Here is a tiny trained network, its code and every weight. The questions are about switching its units off for an input and a target symbol, where a switched-off unit gives its printed mean instead of its output.

import numpy as np


def w(rows, s, z=0):
    codes = np.array(rows[::2]) - 128.0
    scale = np.full(codes.shape[1], s)
    scale[-1] = z or s
    return codes * scale


def f(y):
    return y / 2 * (1 + np.tanh(0.7978845608 * (y + 0.044715 * y**3)))


def softmax(a):
    e = np.exp(a - a.max(-1, keepdims=True))
    return e / e.sum(-1, keepdims=True)


def log_softmax(a):
    a = a - a.max(-1, keepdims=True)
    return a - np.log(np.exp(a).sum(-1, keepdims=True))


def net(x, mask):
    ids = ['ΦΩαβεζθλμξπτ'.index(c) for c in x.split()]
    T = len(ids)
    res = E[ids] + P[:T]
    q, k, v = (res @ M[0].T for M in (Q, K, V))
    z = softmax(np.where(np.tri(T) > 0, q @ k.T / 3**0.5, -1e9)) @ v
    res = res + np.where(mask[0], z, O[0][:, -1]) @ O[0][:, :-1]
    y = f(res @ A[0][:, :-1].T + A[0][:, -1])
    res = res + np.where(mask[1:25], y, B[0][:, -1]) @ B[0][:, :-1]
    return log_softmax(res[-1] @ U[:, :-1].T + U[:, -1])


Q, K, V, O, A, B = {}, {}, {}, {}, {}, {}
E = w([
[107,85,146],'Φ',
[172,203,129],'Ω',
[119,173,13],'α',
[170,139,181],'β',
[42,160,162],'ε',
[152,121,155],'ζ',
[186,92,157],'θ',
[124,81,106],'λ',
[133,95,127],'μ',
[91,180,126],'ξ',
[145,89,134],'π',
[217,170,2],'τ',
],0.017)
P = w([
[26,136,104],'0',
[188,188,122],'1',
[8,102,103],'2',
[176,191,126],'3',
[12,110,120],'4',
[175,196,128],'5',
[8,102,111],'6',
[169,196,125],'7',
[8,110,119],'8',
[157,197,133],'9',
[2,104,112],'10',
[150,193,126],'11',
[14,112,122],'12',
],0.0081)
Q[0] = w([
[141,158,254],'h0',
[161,151,16],'h0',
[172,171,58],'h0',
],0.0079)
K[0] = w([
[80,2,196],'h0',
[65,68,87],'h0',
[173,243,4],'h0',
],0.0073)
V[0] = w([
[177,192,64],'h0',
[76,9,162],'h0',
[123,136,106],'h0',
],0.013)
O[0] = w([
[255,90,28,253],'h0',
[186,105,88,18],'h0',
[45,235,45,179],'h0',
],0.0059,0.0029)
A[0] = w([
[177,55,171,181],'n0',
[15,177,108,171],'n1',
[162,166,146,66],'n2',
[135,118,160,1],'n3',
[197,182,154,126],'n4',
[84,5,157,172],'n5',
[96,104,79,85],'n6',
[161,203,104,98],'n7',
[164,158,129,114],'n8',
[75,97,141,93],'n9',
[139,92,123,58],'n10',
[74,65,140,99],'n11',
[132,160,116,89],'n12',
[78,48,103,42],'n13',
[136,164,161,89],'n14',
[177,12,158,148],'n15',
[74,128,207,56],'n16',
[159,128,185,108],'n17',
[131,188,155,107],'n18',
[111,120,151,61],'n19',
[157,185,71,209],'n20',
[56,143,88,42],'n21',
[192,199,126,103],'n22',
[186,39,171,174],'n23',
],0.013,0.0092)
B[0] = w([
[25,88,24,162],'n0',
[184,1,132,244],'n1',
[45,55,26,121],'n2',
[116,179,153,115],'n3',
[71,35,129,160],'n4',
[138,220,183,223],'n5',
[84,205,74,141],'n6',
[137,204,163,179],'n7',
[112,82,151,141],'n8',
[77,82,147,151],'n9',
[42,229,83,112],'n10',
[120,161,163,164],'n11',
[101,100,111,128],'n12',
[193,159,228,139],'n13',
[137,208,169,120],'n14',
[76,248,82,157],'n15',
[55,244,72,146],'n16',
[108,51,143,124],'n17',
[137,146,103,132],'n18',
[32,105,176,116],'n19',
[161,175,169,254],'n20',
[71,50,50,138],'n21',
[57,41,164,177],'n22',
[37,110,3,161],'n23',
],0.0097,0.009)
U = w([
[24,164,238,129],'Φ',
[223,91,172,190],'Ω',
[197,91,13,169],'α',
[69,65,45,3],'β',
[35,25,158,73],'ε',
[161,75,69,184],'ζ',
[46,157,64,78],'θ',
[189,73,166,115],'λ',
[181,34,133,157],'μ',
[165,2,93,176],'ξ',
[113,115,81,213],'π',
[167,221,116,152],'τ',
],0.0091,0.0061)

Each question gives the input, a string of symbols that net reads in full, and the target symbol t.
The units are the heads (3 rows each of Q, K, V and O) and the neurons (one row each of A and B). Each row of codes is followed by its name. A weight is (code - 128) times the scale printed after its matrix; where a second scale follows, it is the last column's (O, A, B and U).
mask holds one flag per unit, heads first, then neurons. A switched-off unit (its flag False) gives its mean, the last column of its rows in O or B, instead of its output. The means were averaged over made-up inputs and are rounded, as every weight is.
A unit's drop is (log p(t) with every unit on - log p(t) with that unit switched off) / (log p(t) with every unit on - log p(t) with every unit switched off).
The circuit of an input: a set's keep is (log p(t) with only the set's units on - log p(t) with every unit switched off) / (log p(t) with every unit on - log p(t) with every unit switched off). Starting from the 12 units with the biggest drops (on a tie, the unit counted first), units are removed one at a time, each time the one whose removal leaves the highest keep (on an exact tie, the one counted first), for as long as the keep stays at least 0.8.
units of the circuit, in order: the units of the circuit, biggest drop first
most important unit: the unit with the biggest drop
top k neurons: the k neurons with the biggest drops, biggest first
drop of u: that unit's drop, to one decimal
input Φ Φ λ, target Φ: units of the circuit, in order => (n5; h0)
input λ ξ τ θ ε Φ Ω π β π π ξ, target Ω: units of the circuit, in order => (n0; n23; n1)
input τ μ ε ε Φ, target Φ: units of the circuit, in order => (n5)
input π α μ ε Φ μ τ α τ Ω, target Φ: units of the circuit, in order => (n22; n1)
input Φ μ λ μ α ε β ε Φ Φ θ Φ π, target Φ: top 2 neurons => (n5; n11)
input μ Ω Φ θ ε Φ μ Φ Φ λ θ, target θ: top 4 neurons => (n23; n0; n15; n1)
input α Φ Φ ε λ τ, target Ω: top 3 neurons => (n20; n7; n22)
input Φ μ τ ε Φ β τ θ, target β: top 2 neurons => (n23; n0)
input τ Φ τ, target τ: top 4 neurons => (n20; n1; n7; n6)
input ε Φ Φ μ Φ Φ μ, target Φ: drop of n11 => 0.2
input Ω Φ ζ π ε β, target ε: drop of n17 => 0.1
input α ε τ λ θ Φ α, target α: drop of n20 => 0.0
input μ Φ μ, target Φ: drop of n5 => 1.1
input μ τ λ, target τ: most important unit => h0
